Below are the code and all the weights of a small trained network. Each question names an input and a class and asks about switching units off, where a switched-off unit gives its printed mean instead of its output.

import numpy as np


def w(rows, s, z=0):
    codes = np.array(rows[::2]) - 128.0
    scale = np.full(codes.shape[1], s)
    scale[-1] = z or s
    return codes * scale


def f(y):
    return np.maximum(y, 0)


def log_softmax(a):
    a = a - a.max(-1, keepdims=True)
    return a - np.log(np.exp(a).sum(-1, keepdims=True))


def net(x, mask):
    res = np.array(x, float).reshape(1, 6) / 4 @ E
    y = f(res @ A[0][:, :-1].T + A[0][:, -1])
    res = res + np.where(mask, y, B[0][:, -1]) @ B[0][:, :-1]
    return log_softmax(res[-1] @ U[:, :-1].T + U[:, -1])


A, B = {}, {}
E = w([
[113,84,118,96,7],'x0',
[186,165,236,168,89],'x1',
[140,127,124,123,128],'x2',
[128,37,192,58,171],'x3',
[129,128,128,128,128],'x4',
[155,49,114,239,134],'x5',
],0.013)
A[0] = w([
[123,81,67,137,146,101],'N1',
[166,193,137,163,91,117],'N2',
[65,89,7,76,171,77],'N3',
[190,145,212,159,97,74],'N4',
[133,177,129,129,210,71],'N5',
[108,125,62,121,214,127],'N6',
[168,164,93,112,111,22],'N7',
[146,62,67,196,138,89],'N8',
[135,205,70,184,115,95],'N9',
[171,166,251,162,31,98],'N10',
[77,220,124,36,150,89],'N11',
[125,79,134,109,34,68],'N12',
[160,168,200,159,157,99],'N13',
[114,28,150,84,174,95],'N14',
[144,78,195,100,125,91],'N15',
[162,140,206,146,113,89],'N16',
[117,184,134,58,143,21],'N17',
[138,194,53,180,95,97],'N18',
[163,172,143,154,253,62],'N19',
[126,146,169,129,108,103],'N20',
[83,68,42,93,88,105],'N21',
[123,187,172,82,116,99],'N22',
[141,86,140,105,151,34],'N23',
[106,133,131,81,67,76],'N24',
[190,98,113,99,140,74],'N25',
[146,77,96,211,137,60],'N26',
[110,182,84,194,90,63],'N27',
[96,96,90,133,144,66],'N28',
[90,120,123,132,132,67],'N29',
[104,224,143,47,111,55],'N30',
[161,150,109,145,223,35],'N31',
[136,164,55,186,106,77],'N32',
[133,32,182,90,173,65],'N33',
[146,73,151,100,158,114],'N34',
[116,87,100,101,43,26],'N35',
[132,38,117,198,154,68],'N36',
[102,86,16,102,160,107],'N37',
[106,158,34,140,124,115],'N38',
[175,71,162,243,108,66],'N39',
[134,35,207,77,191,80],'N40',
[114,138,137,144,201,19],'N41',
[134,84,106,124,49,3],'N42',
[129,86,122,112,2,84],'N43',
[126,190,90,175,99,77],'N44',
[157,135,138,128,121,3],'N45',
[139,81,104,187,145,93],'N46',
],0.013,0.0054)
B[0] = w([
[171,127,159,157,154,174],'N1',
[109,195,156,98,178,188],'N2',
[206,168,198,206,209,233],'N3',
[186,159,161,194,194,202],'N4',
[77,88,37,159,92,182],'N5',
[173,114,99,208,167,201],'N6',
[136,135,135,102,127,145],'N7',
[191,104,156,113,51,196],'N8',
[71,186,130,57,127,198],'N9',
[177,148,139,189,229,248],'N10',
[202,48,172,111,27,220],'N11',
[84,97,69,161,138,199],'N12',
[155,118,103,216,189,188],'N13',
[66,197,161,65,131,213],'N14',
[102,193,117,86,154,185],'N15',
[157,163,144,170,174,185],'N16',
[155,74,162,118,51,178],'N17',
[29,196,177,52,137,205],'N18',
[46,39,1,164,123,215],'N19',
[147,117,144,158,153,157],'N20',
[162,135,104,195,191,211],'N21',
[177,78,165,132,85,185],'N22',
[112,133,127,70,152,155],'N23',
[118,96,93,149,101,182],'N24',
[110,150,134,115,129,145],'N25',
[174,77,149,104,46,189],'N26',
[100,173,121,63,138,192],'N27',
[148,135,140,145,143,159],'N28',
[146,139,124,135,131,136],'N29',
[196,88,151,115,35,212],'N30',
[77,88,39,163,132,185],'N31',
[93,162,151,55,150,189],'N32',
[72,189,153,58,130,212],'N33',
[97,192,139,101,119,180],'N34',
[86,80,57,159,131,190],'N35',
[163,91,157,100,47,200],'N36',
[175,141,199,169,200,213],'N37',
[132,176,170,126,185,192],'N38',
[201,55,172,94,70,218],'N39',
[67,210,147,58,133,232],'N40',
[96,117,64,142,119,165],'N41',
[84,81,65,140,111,176],'N42',
[42,77,25,186,136,223],'N43',
[63,181,146,76,119,185],'N44',
[141,123,135,130,149,131],'N45',
[162,85,143,120,45,179],'N46',
],0.0092,0.017)
U = w([
[172,136,148,188,168,252],'0',
[74,170,141,52,105,87],'1',
[181,75,149,117,8,67],'2',
[81,82,25,177,104,37],'3',
],0.016,0.0043)

Each question gives the input, the list of numbers given to net, and the class t.
The units are the neurons (one row each of A and B). Each row of codes is followed by its name. A weight is (code - 128) times the scale printed after its matrix; where a second scale follows, it is the last column's (A, B and U).
mask holds one flag per neuron, in row order. A switched-off neuron (its flag False) gives its mean, the last column of its row in B, instead of its output. The means were averaged over made-up inputs and are rounded, as every weight is.
A unit's drop is (log p(t) with every unit on - log p(t) with that unit switched off) / (log p(t) with every unit on - log p(t) with every unit switched off).
The circuit of an input: a set's keep is (log p(t) with only the set's units on - log p(t) with every unit switched off) / (log p(t) with every unit on - log p(t) with every unit switched off). Starting from the 12 units with the biggest drops (on a tie, the unit counted first), units are removed one at a time, each time the one whose removal leaves the highest keep (on an exact tie, the one counted first), for as long as the keep stays at least 0.8.
circuit, biggest first: the units of the circuit, biggest drop first
k most important neurons: the k neurons with the biggest drops, biggest first
drop when u is switched off: that unit's drop, to one decimal
input [-7,5,1,4,-1,-7], class 2: circuit, biggest first : (N11)
input [-8,-6,-4,-5,-6,7], class 3: 2 most important neurons : (N19; N31)
input [8,-8,3,3,-8,4], class 0: 2 most important neurons : (N3; N37)
input [5,-7,-5,-6,-8,-7], class 0: 2 most important neurons : (N3; N21)
input [0,8,6,2,7,-8], class 0: 4 most important neurons : (N10; N4; N13; N16)
input [3,-3,-3,1,5,0], class 0: 4 most important neurons : (N19; N3; N5; N31)
input [7,7,3,1,-1,-1], class 0: 4 most important neurons : (N10; N4; N19; N16)
input [7,-7,-1,1,-2,-5], class 0: 3 most important neurons : (N3; N37; N19)
input [-7,-1,0,-5,-8,-6], class 3: 2 most important neurons : (N19; N5)
input [-8,1,5,8,-4,-2], class 1: 4 most important neurons : (N40; N33; N14; N43)
input [3,6,2,6,4,-5], class 0: 3 most important neurons : (N10; N4; N18)
input [3,-3,-3,2,0,-4], class 2: 2 most important neurons : (N10; N11)
input [-6,7,1,8,-4,-6], class 1: 3 most important neurons : (N40; N33; N3)
input [8,4,7,-5,-6,6], class 3: circuit, biggest first : (N43)
input [2,-4,-5,-1,8,-4], class 0: drop when N39 is switched off : 0.3
input [-8,1,-3,-2,6,6], class 3: drop when N19 is switched off : 0.6
input [-5,4,2,6,6,-1], class 1: drop when N40 is switched off : 0.1
